Below is a small trained network, with its code and all its weights. Each question gives an input and a target symbol and asks what happens when units are switched off, that is, made to give their printed mean instead of their output.

import numpy as np


def w(rows, s, z=0):
    codes = np.array(rows[::2]) - 128.0
    scale = np.full(codes.shape[1], s)
    scale[-1] = z or s
    return codes * scale


def norm(h):
    return h / np.sqrt((h * h).mean(-1, keepdims=True) + 1e-5)


def f(y):
    return np.maximum(y, 0)


def softmax(a):
    e = np.exp(a - a.max(-1, keepdims=True))
    return e / e.sum(-1, keepdims=True)


def log_softmax(a):
    a = a - a.max(-1, keepdims=True)
    return a - np.log(np.exp(a).sum(-1, keepdims=True))


def net(x, mask):
    ids = ['ΓΛΞΦαβεζθμπστψω'.index(c) for c in x.split()]
    T = len(ids)
    res = E[ids] + P[:T]
    u = 0
    for l in range(2):
        q, k, v = (norm(res) @ M[l].T for M in (Q, K, V))
        z = softmax(np.where(np.tri(T) > 0, q @ k.T / 4**0.5, -1e9)) @ v
        res = res + np.where(mask[u], z, O[l][:, -1]) @ O[l][:, :-1]
        u += 1
        y = f(norm(res) @ A[l][:, :-1].T + A[l][:, -1])
        res = res + np.where(mask[u : u + 4], y, B[l][:, -1]) @ B[l][:, :-1]
        u += 4
    return log_softmax(norm(res)[-1] @ U[:, :-1].T + U[:, -1])


Q, K, V, O, A, B = {}, {}, {}, {}, {}, {}
E = w([
[122,127,62,135,131],'Γ',
[136,131,138,132,158],'Λ',
[97,159,115,113,99],'Ξ',
[129,180,120,122,80],'Φ',
[9,166,43,217,21],'α',
[116,208,125,3,110],'β',
[103,170,116,111,113],'ε',
[78,178,108,108,111],'ζ',
[135,136,144,130,155],'θ',
[66,142,118,98,120],'μ',
[63,155,114,109,134],'π',
[132,134,151,131,157],'σ',
[139,105,137,148,151],'τ',
[156,98,128,111,147],'ψ',
[125,96,147,118,123],'ω',
],0.0058)
P = w([
[6,146,65,64,168],'0',
[27,145,85,75,175],'1',
[47,145,95,86,158],'2',
[66,146,109,102,160],'3',
[83,150,119,108,149],'4',
[98,156,132,114,140],'5',
[111,160,141,124,139],'6',
[127,172,151,126,130],'7',
[140,178,164,131,122],'8',
[167,185,181,144,112],'9',
[177,192,191,148,100],'10',
[195,211,201,147,86],'11',
],0.0017)
Q[0] = w([
[201,175,248,188,185],'L0H1',
[167,22,116,124,177],'L0H1',
[184,88,163,160,140],'L0H1',
[116,133,64,118,3],'L0H1',
],0.011)
K[0] = w([
[255,135,227,143,102],'L0H1',
[93,68,226,21,177],'L0H1',
[175,161,199,83,155],'L0H1',
[44,233,28,136,134],'L0H1',
],0.0065)
V[0] = w([
[228,192,69,59,155],'L0H1',
[93,92,40,255,66],'L0H1',
[139,140,35,152,208],'L0H1',
[72,214,134,224,130],'L0H1',
],0.0029)
O[0] = w([
[194,83,42,117,232,45],'L0H1',
[131,118,77,178,24,84],'L0H1',
[253,126,127,182,132,250],'L0H1',
[90,202,117,191,121,189],'L0H1',
],0.0044,0.0011)
A[0] = w([
[186,165,195,201,105,112],'L0N1',
[93,77,49,120,141,253],'L0N2',
[127,94,203,2,116,156],'L0N3',
[158,130,211,201,162,192],'L0N4',
],0.0044,0.0021)
B[0] = w([
[51,103,17,130,107,201],'L0N1',
[212,181,201,202,68,185],'L0N2',
[78,2,211,235,46,219],'L0N3',
[85,56,30,52,114,252],'L0N4',
],0.0034,0.0032)
Q[1] = w([
[176,123,111,226,79],'L1H1',
[89,128,168,51,168],'L1H1',
[93,254,125,168,42],'L1H1',
[70,235,124,121,77],'L1H1',
],0.0072)
K[1] = w([
[254,163,69,169,98],'L1H1',
[8,109,190,107,155],'L1H1',
[222,230,173,69,53],'L1H1',
[172,201,187,31,68],'L1H1',
],0.0071)
V[1] = w([
[68,137,127,253,107],'L1H1',
[119,148,177,10,89],'L1H1',
[130,176,117,125,111],'L1H1',
[149,104,141,34,98],'L1H1',
],0.0039)
O[1] = w([
[181,56,102,177,236,251],'L1H1',
[164,116,152,3,72,103],'L1H1',
[138,39,157,119,126,161],'L1H1',
[125,200,162,68,71,85],'L1H1',
],0.0032,0.0016)
A[1] = w([
[254,171,13,120,52,156],'L1N1',
[184,113,99,106,195,252],'L1N2',
[47,150,138,68,84,83],'L1N3',
[76,163,87,180,46,106],'L1N4',
],0.0033,0.0019)
B[1] = w([
[60,105,254,174,215,235],'L1N1',
[217,131,111,79,97,241],'L1N2',
[175,51,99,184,148,216],'L1N3',
[237,116,135,65,98,253],'L1N4',
],0.0033,0.0017)
U = w([
[88,74,19,101,109,128],'Γ',
[229,127,108,107,79,114],'Λ',
[114,129,150,96,178,74],'Ξ',
[130,134,132,129,128,19],'Φ',
[65,52,214,165,99,132],'α',
[141,144,143,80,180,121],'β',
[91,179,96,194,25,121],'ε',
[157,173,216,140,164,158],'ζ',
[124,201,93,128,112,124],'θ',
[149,126,135,96,174,104],'μ',
[234,48,170,106,155,20],'π',
[115,187,181,54,57,252],'σ',
[12,187,135,164,192,84],'τ',
[159,204,107,104,151,166],'ψ',
[200,126,107,227,169,195],'ω',
],0.011,0.0028)

Each question gives the input, a string of symbols that net reads in full, and the target symbol t.
The units are the heads (4 rows each of Q, K, V and O) and the neurons (one row each of A and B). Each row of codes is followed by its name. A weight is (code - 128) times the scale printed after its matrix; where a second scale follows, it is the last column's (O, A, B and U).
mask holds one flag per unit, layer by layer, with each layer's heads first. A switched-off unit (its flag False) gives its mean, the last column of its rows in O or B, instead of its output. The means were averaged over made-up inputs and are rounded, as every weight is.
A unit's drop is (log p(t) with every unit on - log p(t) with that unit switched off) / (log p(t) with every unit on - log p(t) with every unit switched off).
The circuit of an input: a set's keep is (log p(t) with only the set's units on - log p(t) with every unit switched off) / (log p(t) with every unit on - log p(t) with every unit switched off). Starting from all 10 units, units are removed one at a time, each time the one whose removal leaves the highest keep (on an exact tie, the one counted first), for as long as the keep stays at least 0.8.
circuit, biggest first: the units of the circuit, biggest drop first
most important unit: the unit with the biggest drop
top k neurons in layer l: the k neurons of layer l with the biggest drops, biggest first
drop of u: that unit's drop, to one decimal
input Γ ζ σ τ τ Φ ω Λ ε, target ω: circuit, biggest first => (L0H1 L1H1)
input Λ Λ Γ τ π σ μ Ξ ω θ, target α: circuit, biggest first => (L0H1 L0N3)
input π τ Γ τ ω μ ψ μ, target ω: circuit, biggest first => (L0H1 L1H1 L0N4)
input μ ω μ ω θ Φ ε τ τ θ, target Γ: circuit, biggest first => (L0N4 L0N1)
input Φ θ Γ ω Λ τ π ω τ, target α: circuit, biggest first => (L0H1)
input τ τ π τ ζ μ, target α: circuit, biggest first => (L0N4 L1H1 L0N3)
input β ω π π Ξ β τ β Λ, target Γ: top 3 neurons in layer 0 => (L0N4 L0N1 L0N2)
input τ μ τ Ξ π ε Λ ω ζ τ ψ π, target τ: circuit, biggest first => (L0H1 L0N4 L0N3 L1H1)
input π τ Λ θ ω τ τ ω ε, target ψ: circuit, biggest first => (L0H1 L0N3)
input τ Φ τ ω ζ Λ Γ Γ Ξ, target ω: circuit, biggest first => (L0H1 L1H1)
input θ τ θ τ μ σ θ Λ β Γ Ξ, target ω: circuit, biggest first => (L0H1 L1N1)
input τ ψ τ, target π: top 2 neurons in layer 0 => (L0N4 L0N1)
input β Γ μ, target ω: top 2 neurons in layer 0 => (L0N2 L0N4)
input ε μ ζ ω τ ω ψ θ ω Λ ψ, target α: circuit, biggest first => (L0N3 L0H1)
input π τ τ μ, target α: most important unit => L0N4
input ζ θ τ τ θ Ξ, target Λ: top 2 neurons in layer 1 => (L1N4 L1N1)
input τ τ Ξ Ξ, target Λ: top 3 neurons in layer 0 => (L0N3 L0N4 L0N1)
input Γ Γ π, target ω: circuit, biggest first => (L0H1 L1H1 L0N2)
input ψ π τ τ τ τ θ ω Λ θ Ξ π, target τ: top 2 neurons in layer 0 => (L0N4 L0N3)
input ω β τ σ, target Γ: circuit, biggest first => (L0N4)
input Λ θ Λ θ π π α ε π, target ε: top 2 neurons in layer 0 => (L0N3 L0N4)
input θ π Ξ θ τ τ Γ Λ, target Γ: top 2 neurons in layer 0 => (L0N4 L0N1)
input π τ β ζ, target σ: drop of L1H1 => 0.7
input θ ε τ ψ Φ, target ζ: drop of L1N2 => 0.0
input Φ β μ τ Ξ, target σ: drop of L0N3 => 0.1
input σ Φ ε Λ τ Φ θ, target Γ: drop of L0N2 => 0.0
input θ θ π τ θ α ω τ μ, target ε: top neuron in layer 1 => (L1N2)
